Facts:
Q111 {gipor=Q724, daskatol=25}
Q116 {trise=Q790, gipor=Q680, daskatol=495}
Q120 {trise=Q34, Q549, gipor=Q781, daskatol=495}
Q144 {gipor=Q170, daskatol=25}
Q151 {gipor=Q717, daskatol=25}
Q153 {trise=Q395, Q34, Q415, daskatol=25}
Q159 {trise=Q210, Q549, daskatol=25}
Q160 {daskatol=25}
Q161 {trise=Q34, Q61, daskatol=25}
Q168 {trise=Q34, daskatol=25}
Q170 {trise=Q524, Q34, gipor=Q839, daskatol=25}
Q176 {trise=Q182, gipor=Q81, daskatol=495}
Q177 {gipor=Q628, daskatol=495}
Q182 {trise=Q970, Q683, Q336, gipor=Q380, daskatol=25}
Q194 {trise=Q781, daskatol=495}
Q197 {gipor=Q495, daskatol=25}
Q199 {trise=Q472, Q395, Q479, daskatol=495}
Q200 {daskatol=25}
Q205 {trise=Q395, Q787, gipor=Q86, daskatol=495}
Q210 {gipor=Q379, daskatol=25}
Q233 {trise=Q34, daskatol=25}
Q236 {gipor=Q233, daskatol=25}
Q252 {gipor=Q866, daskatol=25}
Q260 {trise=Q336, daskatol=25}
Q266 {gipor=Q683, daskatol=495}
Q276 {daskatol=495}
Q280 {trise=Q751, Q654, Q638, daskatol=495}
Q292 {daskatol=25}
Q301 {trise=Q395, Q469, daskatol=25}
Q305 {gipor=Q42, daskatol=495}
Q307 {trise=Q503, gipor=Q465, daskatol=25}
Q321 {trise=Q549, daskatol=25}
Q329 {trise=Q732, Q374, Q549, daskatol=495}
Q336 {trise=Q751, Q34, daskatol=25}
Q34 {gipor=Q38, daskatol=495}
Q350 {trise=Q39, Q34, Q260, daskatol=495}
Q372 {trise=Q39, Q384, gipor=Q384, daskatol=495}
Q373 {gipor=Q618, daskatol=25}
Q374 {gipor=Q177, daskatol=25}
Q379 {gipor=Q668, daskatol=25}
Q38 {gipor=Q68, daskatol=25}
Q380 {gipor=Q176, daskatol=495}
Q382 {gipor=Q713, daskatol=495}
Q384 {trise=Q34, gipor=Q454, daskatol=25}
Q388 {daskatol=495}
Q39 {trise=Q34, daskatol=25}
Q395 {trise=Q751, Q321, Q843, Q34, gipor=Q210, daskatol=495}
Q396 {daskatol=495}
Q408 {gipor=Q388, daskatol=495}
Q41 {gipor=Q350, daskatol=495}
Q415 {trise=Q843, Q395, gipor=Q197, daskatol=495}
Q416 {trise=Q551, gipor=Q67, daskatol=495}
Q418 {gipor=Q838, daskatol=495}
Q42 {gipor=Q545, daskatol=25}
Q425 {gipor=Q307, daskatol=25}
Q436 {trise=Q336, Q549, daskatol=495}
Q442 {gipor=Q795, daskatol=25}
Q449 {trise=Q751, Q628, gipor=Q292, daskatol=25}
Q454 {trise=Q751, Q970, gipor=Q704, daskatol=25}
Q456 {gipor=Q276, daskatol=25}
Q465 {gipor=Q415, daskatol=25}
Q469 {gipor=Q182, daskatol=25}
Q472 {gipor=Q493, daskatol=25}
Q474 {gipor=Q301, daskatol=495}
Q479 {trise=Q210, Q34, gipor=Q418, daskatol=25}
Q481 {trise=Q39, Q628, gipor=Q236, daskatol=25}
Q485 {trise=Q396, gipor=Q693, daskatol=25}
Q489 {gipor=Q491, daskatol=495}
Q491 {trise=Q843, gipor=Q535, daskatol=25}
Q493 {gipor=Q442, daskatol=25}
Q495 {gipor=Q395, daskatol=25}
Q498 {trise=Q970, daskatol=25}
Q499 {trise=Q878, Q970, Q770, Q34, gipor=Q631, daskatol=25}
Q503 {trise=Q970, gipor=Q592, daskatol=25}
Q509 {trise=Q388, gipor=Q878, daskatol=25}
Q522 {gipor=Q41, daskatol=25}
Q524 {trise=Q681, Q395, Q454, Q781, daskatol=25}
Q532 {trise=Q654, Q479, gipor=Q770, daskatol=25}
Q535 {gipor=Q982, daskatol=25}
Q545 {trise=Q34, gipor=Q97, daskatol=25}
Q549 {trise=Q34, daskatol=25}
Q551 {trise=Q336, gipor=Q481, daskatol=495}
Q557 {trise=Q472, gipor=Q751, daskatol=25}
Q563 {gipor=Q509, daskatol=25}
Q58 {trise=Q970, gipor=Q199, daskatol=25}
Q592 {gipor=Q372, daskatol=495}
Q61 {trise=Q704, daskatol=25}
Q614 {gipor=Q151, daskatol=495}
Q618 {daskatol=25}
Q625 {trise=Q98, gipor=Q382, daskatol=25}
Q628 {trise=Q336, gipor=Q456, daskatol=25}
Q631 {gipor=Q266, daskatol=495}
Q638 {trise=Q200, daskatol=25}
Q654 {trise=Q384, gipor=Q968, daskatol=25}
Q668 {gipor=Q563, daskatol=25}
Q67 {trise=Q751, Q787, Q618, gipor=Q970, daskatol=25}
Q68 {gipor=Q843, daskatol=25}
Q680 {gipor=Q804, daskatol=25}
Q681 {trise=Q34, Q336, Q454, daskatol=25}
Q683 {trise=Q843, gipor=Q532, daskatol=25}
Q69 {daskatol=495}
Q693 {trise=Q704, Q168, gipor=Q252, daskatol=25}
Q697 {daskatol=25}
Q704 {trise=Q751, Q843, Q34, gipor=Q144, daskatol=495}
Q709 {trise=Q718, Q388, gipor=Q718, daskatol=25}
Q713 {gipor=Q449, daskatol=25}
Q717 {trise=Q39, Q549, gipor=Q499, daskatol=495}
Q718 {trise=Q39, gipor=Q801, daskatol=25}
Q724 {gipor=Q408, daskatol=25}
Q725 {trise=Q970, Q790, Q454, Q199, Q388, gipor=Q479, daskatol=25}
Q726 {trise=Q751, Q454, daskatol=495}
Q732 {gipor=Q999, daskatol=25}
Q751 {trise=Q34, Q549, daskatol=25}
Q754 {gipor=Q161, daskatol=495}
Q758 {trise=Q415, Q416, gipor=Q732, daskatol=25}
Q770 {trise=Q628, gipor=Q111, daskatol=25}
Q781 {gipor=Q797, daskatol=25}
Q782 {daskatol=495}
Q785 {gipor=Q205, daskatol=25}
Q787 {daskatol=25}
Q790 {trise=Q797, daskatol=495}
Q795 {trise=Q697, gipor=Q997, daskatol=495}
Q797 {trise=Q503, Q34, Q388, daskatol=495}
Q801 {trise=Q34, daskatol=495}
Q804 {gipor=Q39, daskatol=495}
Q81 {gipor=Q725, daskatol=495}
Q838 {trise=Q199, daskatol=25}
Q839 {trise=Q495, Q782, daskatol=25}
Q843 {gipor=Q69, daskatol=25}
Q86 {gipor=Q474, daskatol=25}
Q866 {trise=Q628, gipor=Q551, daskatol=495}
Q876 {gipor=Q472, daskatol=25}
Q878 {trise=Q321, gipor=Q557, daskatol=25}
Q88 {trise=Q34, daskatol=495}
Q898 {gipor=Q485, daskatol=25}
Q906 {gipor=Q489, daskatol=25}
Q909 {trise=Q233, Q210, Q34, Q168, daskatol=495}
Q968 {gipor=Q614, daskatol=495}
Q97 {gipor=Q625, daskatol=495}
Q970 {gipor=Q160, daskatol=495}
Q98 {trise=Q681, Q472, Q199, daskatol=25}
Q982 {gipor=Q373, daskatol=495}
Q984 {trise=Q321, gipor=Q58, daskatol=25}
Q985 {trise=Q751, Q454, daskatol=25}
Q997 {trise=Q495, gipor=Q785, daskatol=25}
Q999 {gipor=Q522, daskatol=25}

Known rows:
Q491: [ -3   0  -1   7   3   2   3  -5  -2   3   6   3  -4  -3   2 -10   0   3
  -6  -1  -1   0   1   1  -3   0  -5  -2]
Q898: [ -1   1  -1   1   8   1  -2  -2  -1   6   1   1  -1  -3  -2 -18  -1   5
   3  -5  -3   0   1   6  -4  -1 -12  -4]
Q69: [ 4 -1  4 -8 -5 -1 -3  5  1 -9 -6 -7  6  1  3 26  3 -5  8  5  3  0 -3 -7
  2  1 17  4]
Q384: [ -1   2  -3   1   5  -2   2  -4   0   2   5   7  -4   3 -10 -19  -1   2
  -5   0  -2  -1   2   1   2  -2 -10  -3]
Q301: [-14  -7   0   4   4   2   8  -8   0   4  10   1  -4   1   4 -10   8  -5
   2   3   4  -4   1  11  -5  -1  -4  -2]
Q449: [ -5  -2   0   9  -4   3   4  -3   0   5   5   1  -4   0  -2  -9  -3   1
 -12   0   1   0   1   1   1   1  -7   1]
Q906: [ -1   1  -1   2   6   1  -1  -1  -1   5   2   1  -1  -3  -3 -17  -2   5
   0  -5  -2   0   1   5  -4  -1 -11  -3]
Q693: [ -2   0  -2   5   4   1   1  -4  -1   5   2   4  -3  -1   1 -14  -1   2
  -4  -3  -1   0   2   4  -2   0  -8  -3]
Q680: [ -4   1   0   3   3   2   3   0   0   7   4   0  -3  -1  -5 -12  -2   3
  -4  -3  -1  -1  -1   2  -3  -1  -9  -1]
Q781: [ -5   1   0   3   3   2   3  -1   0   6   4   0  -2  -2  -5 -11  -1   3
  -5  -3  -1  -1  -1   3  -2  -1  -9  -1]
Q456: [ -4   1   0   4   3   2   3   0   0   7   5   0  -3  -1  -6 -12  -2   3
  -5  -2  -1  -1  -1   2  -2  -1  -9  -1]
Q522: [ -5   1   0   3   3   2   3   0   0   6   4   0  -2  -1  -5 -12  -2   2
  -5  -2  -1  -1  -1   3  -2  -1  -8  -1]
Q321: [  4  -2  -1   7  -4   0   2   1  -1   4   6   3  -5   1   3 -10  -2  -4
  -4  -6   3  -2   3   2  -5  -1 -15   2]
Q153: [ -3   1  -3   4   3   0   4  -5  -1   2   6   6  -4   0  -4 -13   0   2
  -7   0  -2  -1   1  -1   0  -1  -6  -3]
Q718: [ -1   1  -5   4   3   1   4   0   0   6   4   4  -4   1   5 -10  -1   0
  -9  -3   0  -1   0   3   0  -1 -10  -1]
Q336: [ -4  -2   0   6  -2   0   0  -6   1   3   4   3  -3   3 -11 -19  -4   4
  -8   2  -1   0   5   1   3   1 -10  -1]
Q625: [ -3   0  -2   5   2   1   3  -2   0   6   4   3  -4   0   2 -11  -1   1
  -7  -2   0  -1   0   3  -1   0  -7  -1]

Rows:
No name comes twice in this set of rows, the named rows included.
[  8   0   1 -11  -3  -5  -5   1   0 -13  -6   0   5   4  -1  18   3  -4
  10   6   0   1   2  -8   6   0  15   1] -> Q88
[ -3   2  -4   2   2  -2   6  -2   1   2   8   7  -5   5 -10 -13  -1  -2
 -10   1   0  -3   1  -2   3  -2  -9  -1] -> Q39
[ -7  -2   1   2   5   2   3  -2   0   6   5   0  -2  -1  -4 -14   1   1
   0  -1   0  -2   0   7  -4  -1  -9  -1] -> Q785
[  6  -3   5  -4  -9  -2  -7   0  -1 -11  -9  -4   5   1   6  23   2  -4
  10   5   2   3   1  -4   1   3  18   2] -> Q726
[ -6   2  -2   3  -2  -1   7  -2   0   2   9   7  -6   5 -15 -12  -2  -1
 -13   3  -1  -3   0  -5   4  -1  -6   0] -> Q233
[  7  -1   3  -6  -7  -3  -4  -2  -1 -15  -4  -1   4   1   1  22   3  -4
  10   7   1   2   2 -10   3   2  19   2] -> Q704
[ -3   1   7   8 -14  -5  -2 -10   1   5   7  -1  -6   7  -5  -7   0  -7
 -13  -1  -2  -3   1 -15  -1  -1 -24  -8] -> Q751
[ -5   1   1   5   3   3   4  -2  -1   5   7   1  -3  -3  -4 -10  -1   3
  -4  -2  -1   0  -1   1  -3  -1  -6  -2] -> Q843
[  7  -2   3  -5  -7  -2  -6   1   0 -11  -8  -3   5   0   8  24   3  -4
  11   4   2   2   1  -4   2   2  17   2] -> Q280
[  6   0   0  -9  -5  -3  -2   3   2 -11  -4  -2   5   5   4  24   3  -6
   5   7   3   0   0  -8   7   0  17   3] -> Q350
[ -6   1  -2   6  -1   0   3  -2  -1   7   0   5  -5   1  -1  -9  -1   0
 -10  -2  -1   0  -2   5  -1   1  -4  -1] -> Q725
[ -2   2   3   7  -7  -3  -2  -8   1   8   3  -3  -5   3  10  -3   1  -6
 -11  -5  -2  -2  -1 -10  -2  -1 -22 -10] -> Q878
[ -5  -1  -1   5   1   0   1  -5   1   4   3   4  -3   2  -7 -15  -3   3
  -9   1  -1   0   3   2   3   1  -9  -1] -> Q681

Now the same objects, written a new way:
Known rows:
Q804: [ -2   5  20 -22   4   6  -2   8 -10  11  -6   0  -6 -14  24  -5  -7 -22
  -8 -15  18  12  -1  25  10 -10   5  -8  -8  -3 -15   7 -15]
Q68: [ -3  -4  -2  12  -5  -6   4   1   5  -2   5  -6   2   4  -7   2   0  14
   4   8  -8  -9   2 -12   0   9  -4   2   7   0   8  -8  14]
Q38: [ -2  -3  -2  12  -5  -6   5   3   5  -2   5  -6   1   4  -7   2   0  14
   2   8  -8  -8   1 -15  -1  10  -4   2   5   0   9  -9  13]
Q843: [  1  -3 -12  14  -1  -9   5   0   5   1   3 -13   4   2 -11   7   3  14
   6  10  -4  -9   2 -14  -3   4  -1   3   2   3  10  -9   5]
Q770: [ -7  -7 -16   5  -6  -2   0  10  11 -23   0  11 -14   7  12   8  10  10
  -7  14 -17 -10 -11 -14 -11   9 -11   6   2 -13  19  -8   1]
Q726: [  7   5   8 -27  10  12  -6  -4 -14   0 -10   5  -3 -13  16  -5   1 -19
  -7 -15  20  15   2  15   4 -15  16   0 -16  -1 -20  18 -23]
Q177: [ -4  10  23 -23   0   9   0  10 -10  14  -7   2  -5 -17  28  -5  -6 -21
  -9 -15  13  10   2  26  10 -10   6  -8  -5  -4 -15   7 -14]
Q382: [ -3   6  46  -2  -5  14  19   7 -25  24 -15  19  -2 -30  21  -4   1 -16
 -14   2  35  21  -2  17   1 -15   7 -11  -7 -10 -11   1 -17]
Q985: [  8  -5 -19   8   4  -4  -1 -14   2 -16   3  -4   4   9 -20   2   7  17
   5   9  -4  -2   3 -27  -9   3   7   8  -4   2   2   0   3]
Q280: [  7   6   8 -25  10  11  -6  -5 -12   4 -10   4  -3 -11  16  -5  -1 -22
  -5 -16  22  16  -1  19   3 -15  11  -5 -14  -1 -17  14 -25]
Q495: [  6  -9 -17  14 -13  11  10  21  12   7   5 -10   6   6 -20  22   1  11
  14  -3 -19   1  -4 -22  -9  20   6  -3  21  20  -5   4  26]
Q58: [ -6   3  -8  12  -4   0   4  -3   3 -11   1   7   1   9  -6   0   0  11
   5  10 -16  -5  -4 -18   3   8   2  13  -1   4   3   1  16]
Q86: [  0   8   4  14   0 -14  -3 -17   2 -10  20 -21  10  -3  -1   8  -4  16
   7   4 -11 -14  -2   3  -2   9  -8   5   0 -13   4  -1  19]
Q182: [ -6   1  -5   8  -9  -1   2  -5   1  -7  -2   7   1   9  -7  -6   0  14
  -3   9 -29 -12   8 -17   6   6   1  11   4   1   3 -13  16]
Q693: [ -3  -1   6  20  -8   0  13  -4  -3   8  -3   8   5  -3 -12   4   5  13
   0  21  -3  -7   5 -15  -4   3  -3   3   3  -2  11 -13   9]
Q252: [ -5  -3  16  22  -9  -5  18   0  -5   7  -2   5   3  -3 -12  -1   2  18
  -1  20   5  -2   4 -19  -4   4  -1   1   5  -3  11 -17  13]
Q194: [  5   3   9 -22  10   8 -10  -4 -11   6 -10   3  -3  -7  18  -5  -5 -25
  -5 -18  22  18  -6  23   5 -13   9  -6 -11  -1 -14  14 -23]

Rows:
No name comes twice in this set of rows, the named rows included.
[  2  -3 -14  17   3  -7  -3 -11   1 -17   1   5   2  15 -16  -4   0  11
   5   8  -6   2 -10 -22   2   6   4  13  -2   7   4   4  10] -> Q498
[  5   9  -1 -21  -4  25  -1  17  -5  32 -14  -2   4 -19  16  23   2 -27
   4 -19   1  11  -2  27   0  -8  11 -10  -3  18 -19  16 -20] -> Q415
[  3  -7 -16  16  -7  -1   1   2   7   0   1  -4   5   9 -16  12   2   8
   9   4 -11  -3  -7 -14  -8  11   1   2   9  10   5  -3  12] -> Q557
[ -1  16   6  12  -1 -12  -8 -34   0 -12  27 -24  16  -6   3  16  -3  13
  10   4 -20 -18  -3  16  -7   6 -15   8  -5 -20   1   5  21] -> Q997
[ -2  -2 -11  12  -9   6   5   4   7   1   2   2   3   8 -12  10   1  11
   8   6 -16  -6  -4 -15  -2  10   0   5  10   8   5  -2  18] -> Q307
[ -7  15  21 -21   1  12  -1  10 -13   4  -9   8  -6 -11  29 -11  -7 -21
  -7 -14   9  15  -3  19  18 -12   9   2 -12   1 -19  15 -10] -> Q970
[ -4  -3   2  16  -7  -1  11  -4   0   3   0   5   3   2 -11   3   3  14
   1  16  -7  -8   2 -15  -5   5  -4   4   5   0   9 -14  12] -> Q485
[-10   9 -17 -10   1 -16 -10   3  19   4   5  -3   3  24 -16 -21  -3   7
   3  -1 -40 -29  29   2  22  -1 -13   4   8  14  11 -20  10] -> Q384
[  2  -7   2  17  -8   4  13 -10  -5  -4  -1   9   5  -3 -16   7   8  17
  -2  18  -1  -3   4 -25 -14   4   3   3   3  -6   6  -9   8] -> Q449
[  9  10  -3 -25  -7  35   3  24   0  30 -10   0   4 -20   7  26   8 -26
   7 -21  -3  12   4  20  -5  -5  13  -9   1  22 -28  26 -11] -> Q395
[  2  -6 -10  14 -10   3   8  12  10   4   4  -9   4   5 -15  13   0  13
   9   2 -13  -3  -1 -19  -6  14   2   0  14  11   3  -2  21] -> Q465
[  6   3   2 -18  11   6 -16  -9 -12   9 -14   3  -1  -6  17   1  -3 -34
  -2 -16  23  20 -13  31   3 -17  11  -6 -14   5  -9  13 -33] -> Q199
[  3  -9  -7   9  -9  -2   3  -7   1 -11  -1   3   2   5  -9   5   2  12
  -9   3 -25  -8   6 -13 -12   9   0   1  11  -9   4 -16  13] -> Q628

Now the same objects, written a new way:
Known rows:
Q456: [ 20   2 -10  -5   3   6  -1  -6  -9   4  11  -9   8 -12  -3   1  15   4
   8   0   4  -8 -16   4  13   9  -6 -13 -16  15]
Q233: [  1  -3  -1  31  20  -8  -7 -13  11 -11   9 -23  25   5   4  16   1   5
   5   8  -3 -12  -8   0  10   3   9 -13  13  -9]
Q592: [ -1  -7  14 -38 -22   5 -11  -4   0   0 -16  10 -24 -10   4 -28  -8 -13
  -2 -19   2  32  15   1 -29 -10  -1  22   3   6]
Q39: [ -5  -6   9  37  17 -12   7 -15   4  -5  17 -18  17   5   4  22  -9   8
   4  12  -1 -14 -14  -4  10   3  10 -15  16  -5]
Q618: [ -1  -6   8  30  15  -8   2 -16  -2  -5  11 -24  13   7  -1  21  -5  10
   4  14   1 -17 -15   1   7  -5  14 -16   9   2]
Q999: [ 14   5  -9  -1   1   4   3  -2 -15   9   5  -5  -2  -8  -6   8  16  10
   6   5   7 -13 -19   4  12   6  -1 -11 -23  19]
Q408: [ -9   2  21 -35 -18   2  -5   4 -14  -5  -9  14 -35   0  -5 -21 -11  -6
  -4   2  -3  23  21   3 -33 -24   6  18  -1   9]
Q88: [-27  -7  17   2  -9  -2 -11   2  14 -16 -16   3  -9  21  -2  -9 -29 -11
 -15   0  -4  21  25  -5 -30 -31  12  20  24 -27]
Q704: [-19 -14   5 -17  -7  -1  -8   2  14  -5 -37  11 -22   6  11 -10   1 -12
  -8 -31  -6  31  22  -2 -23  -1   2  41  14   0]
Q693: [  1  -1 -25  19   4   6  -3  10  11   1  -4   9  13   4   9  18  22  10
   5  -4   6  -7 -10   2  22  17   3   6  -9   6]
Q472: [ -3   7   0  12  18  -1  22  -6 -12  24  17   3  -5  -4  -2  14  -6  14
   2   3   5  -9 -14  -6  24  27   2  -2 -12   3]
Q680: [ 21   5  -8  -7   1   7   1  -7  -7   4  13  -2   5 -16  -1  -2  14   7
  10   3   5  -8 -15   4  13  13  -5 -14 -15  15]
Q982: [  0  -6  17 -38 -19   7  -8  -5   3  -4 -12  11 -25 -13   1 -30 -12 -13
  -1 -16   1  32  15   1 -26 -10  -2  19   2   1]
Q866: [-21 -14   3 -14 -17   0  -8  10  10   1 -31  19 -22   9   8  -7  -5  -8
  -5 -22   2  29  20  -2 -20  -9   7  38   9  -2]
Q58: [  6   3 -21   8   1 -11   8  17  -1  18  10  10  18   0   9  15   7   7
   8   1   0 -22  -6   2  19  12  -3  -6  -4  -9]
Q120: [-25  -4   1 -10 -11   8   0  18  14  -1 -25  24 -18  16  -1 -14  -8 -12
 -19  -9  -4  23  26 -10 -21  -7  -5  32  10 -14]
Q549: [ -4  -7   1  31  22 -16   8 -18   5  -4  11 -31  20   8   0  18   0   4
  -8   8 -10 -13 -15  -9  11  15  -9  -9  23  -1]

Rows:
No name comes twice in this set of rows, the named rows included.
[-21  -6  16 -17  -5   2   4   6   5  -5 -24  19 -29   9   2 -12 -13 -10
 -10 -15  -3  21  25  -2 -23  -9   5  29   7  -3] -> Q416
[-19  12   2 -24  18  19  -2   6   6  11 -29   5 -32  13 -16 -23 -19 -15
 -28  -5  -7  32  28  -9 -11   8   6  36 -12 -36] -> Q205
[-25 -12  42 -17  14 -14  21 -19   5  -2 -16   7 -33  -4  12 -16 -17 -14
  -3 -31 -12  29  19 -12 -24  15  -6  27  32  11] -> Q34
[  7  -7  15  13  28   2  50   0   2  -2 -15  -1  11   0  -2   4  15  -1
 -10 -21   1 -31  -6  -2  17  12 -22 -31  -1  18] -> Q210
[ -1  -8 -12  17   3 -15  11   5  -6  18   2   8   7  -5  17  27   8  14
  14 -13   8 -14 -13   4  20  18  11   5   2  12] -> Q454
[-24 -14  10 -10 -16   1  -3   5  11   0 -26  26 -26   8   9  -6 -13  -7
  -1 -22   4  31  18  -5 -20  -8   7  35  13   1] -> Q551
[  6  -4 -11  16  12  -4   1  -6  10   2  -1   2  11 -11  17  14  22   7
  15 -15   1  -3 -13   2  20  28   2   5   3  13] -> Q384
[  6   6 -22  12   0  -4   6  19   1  11   8  14  14   2   4  12  10   9
   6   4   1 -17  -5   3  21  13   1  -6  -7  -8] -> Q709
[-26 -15  25 -10 -11 -28   3  -7   0   7   1  -7 -10  10  -2  -7 -40 -12
 -10  -6 -13  16  20 -12 -31 -19  -8  16  42 -21] -> Q388
[ 16   1 -33   6  -3 -11 -11  16  10  12  -7  10  22  -6  18  13  20   5
  18 -14   2 -13  -5  11  21  15   8   3  -8 -10] -> Q725
[-17 -10   1 -20 -18  -7  -6  10   7   4 -30  22 -21   6  11  -7 -10  -9
  -2 -26   1  25  23   5 -21 -12   7  37  11  -5] -> Q176
[ -9  -1  10 -28 -15  -3  -3  11  11   1 -12  31 -16  -2  13 -23 -20 -16
   5 -17  -3  25  32   4 -20  -9   3  20  13 -23] -> Q116

